Here is a tiny trained network, its code and every weight. The questions are about switching its units off for an input and a class, where a switched-off unit gives its printed mean instead of its output.

import numpy as np


def w(rows, s, z=0):
    codes = np.array(rows[::2]) - 128.0
    scale = np.full(codes.shape[1], s)
    scale[-1] = z or s
    return codes * scale


def norm(h):
    return h / np.sqrt((h * h).mean(-1, keepdims=True) + 1e-5)


def f(y):
    return np.maximum(y, 0)


def log_softmax(a):
    a = a - a.max(-1, keepdims=True)
    return a - np.log(np.exp(a).sum(-1, keepdims=True))


def net(x, mask):
    res = np.array(x, float).reshape(1, 5) / 4 @ E
    u = 0
    for l in range(4):
        y = f(norm(res) @ A[l][:, :-1].T + A[l][:, -1])
        res = res + np.where(mask[u : u + 3], y, B[l][:, -1]) @ B[l][:, :-1]
        u += 3
    return log_softmax(norm(res)[-1] @ U[:, :-1].T + U[:, -1])


A, B = {}, {}
E = w([
[122,36,197,156,128,141,104,111,113,102,128],'x0',
[158,183,126,196,254,58,66,157,106,158,158],'x1',
[90,137,183,52,181,158,102,162,117,18,46],'x2',
[76,142,188,183,144,229,136,112,113,122,125],'x3',
[144,117,96,70,106,56,123,175,236,154,58],'x4',
],0.003)
A[0] = w([
[142,199,117,206,134,62,142,147,156,187,155,81],'L0N1',
[140,107,83,62,131,26,83,185,185,120,115,47],'L0N2',
[148,184,136,223,153,114,83,124,191,253,101,3],'L0N3',
],0.0032,0.0031)
B[0] = w([
[160,114,107,182,152,141,253,206,122,177,110,232],'L0N1',
[246,143,175,74,137,37,152,101,135,104,85,249],'L0N2',
[31,36,40,247,164,225,116,174,177,118,126,195],'L0N3',
],0.005,0.0021)
A[1] = w([
[142,202,46,122,145,84,195,142,54,212,239,3],'L1N1',
[65,39,116,109,2,178,105,13,158,143,138,22],'L1N2',
[162,138,142,130,144,54,100,99,218,93,84,34],'L1N3',
],0.0034,0.0032)
B[1] = w([
[204,197,65,137,144,194,191,51,93,113,119,229],'L1N1',
[76,13,220,141,78,159,232,71,98,117,198,250],'L1N2',
[117,70,79,102,103,115,115,3,117,70,98,206],'L1N3',
],0.0064,0.002)
A[2] = w([
[108,52,195,88,62,177,183,131,136,123,163,32],'L2N1',
[105,114,77,200,115,144,96,195,182,214,218,4],'L2N2',
[139,77,109,4,112,25,23,181,167,187,74,46],'L2N3',
],0.0041,0.0032)
B[2] = w([
[65,107,137,59,64,96,146,115,142,206,143,254],'L2N1',
[28,27,70,221,220,168,116,218,176,159,77,167],'L2N2',
[167,66,96,112,200,84,70,20,167,2,78,224],'L2N3',
],0.0069,0.0031)
A[3] = w([
[73,163,199,124,182,120,4,133,62,146,188,31],'L3N1',
[208,144,89,147,139,38,128,213,154,253,68,6],'L3N2',
[83,109,90,228,212,130,66,192,141,158,133,57],'L3N3',
],0.0054,0.0024)
B[3] = w([
[221,247,214,204,53,78,55,170,64,93,88,199],'L3N1',
[78,160,245,62,133,96,112,223,226,178,234,199],'L3N2',
[65,2,67,178,126,159,35,177,127,134,131,253],'L3N3',
],0.0061,0.0034)
U = w([
[206,52,70,55,176,36,68,29,205,23,38,156],'0',
[33,213,149,42,104,207,146,193,155,78,46,46],'1',
[206,212,36,187,168,205,202,44,40,161,197,115],'2',
[41,23,209,68,2,164,226,41,96,195,195,128],'3',
[181,215,206,218,96,140,22,181,31,52,66,114],'4',
[64,40,35,232,210,185,90,213,177,207,189,252],'5',
[207,211,161,58,150,34,199,206,233,208,222,40],'6',
],0.0086,0.0043)

Each question gives the input, the list of numbers given to net, and the class t.
The units are the neurons (one row each of A and B). Each row of codes is followed by its name. A weight is (code - 128) times the scale printed after its matrix; where a second scale follows, it is the last column's (A, B and U).
mask holds one flag per neuron, layer by layer. A switched-off neuron (its flag False) gives its mean, the last column of its row in B, instead of its output. The means were averaged over made-up inputs and are rounded, as every weight is.
A unit's drop is (log p(t) with every unit on - log p(t) with that unit switched off) / (log p(t) with every unit on - log p(t) with every unit switched off).
The circuit of an input: a set's keep is (log p(t) with only the set's units on - log p(t) with every unit switched off) / (log p(t) with every unit on - log p(t) with every unit switched off). Starting from all 12 units, units are removed one at a time, each time the one whose removal leaves the highest keep (on an exact tie, the one counted first), for as long as the keep stays at least 0.8.
units of the circuit, in order: the units of the circuit, biggest drop first
k most important neurons: the k neurons with the biggest drops, biggest first
drop of u: that unit's drop, to one decimal
input [-6,5,4,1,0], class 6: 2 most important neurons => [L3N2, L2N2]
input [1,7,1,7,-4], class 4: units of the circuit, in order => [L3N1]
input [3,-1,3,-1,-3], class 4: 3 most important neurons => [L1N2, L0N3, L0N1]
input [-1,6,0,-5,-3], class 6: 3 most important neurons => [L1N1, L3N2, L2N2]
input [-1,3,6,-5,-4], class 4: 2 most important neurons => [L3N1, L0N2]
input [0,2,-4,-8,1], class 6: 2 most important neurons => [L0N1, L3N2]
input [-3,5,-3,-5,3], class 6: 2 most important neurons => [L0N2, L3N2]
input [-6,-7,-8,-7,5], class 6: 2 most important neurons => [L3N2, L1N1]
input [-7,-4,0,-2,0], class 6: 2 most important neurons => [L2N3, L1N2]
input [5,6,1,7,1], class 4: 3 most important neurons => [L3N1, L0N1, L2N2]
input [-8,-7,-4,-3,-8], class 2: 4 most important neurons => [L1N1, L3N2, L0N3, L3N3]
input [-1,1,3,6,-1], class 4: drop of L3N1 => 0.1
input [-6,-5,-2,-8,-8], class 2: drop of L1N1 => 0.7
input [7,8,1,3,-8], class 4: units of the circuit, in order => [L3N1]
input [8,4,-2,0,-5], class 4: drop of L3N1 => 0.9
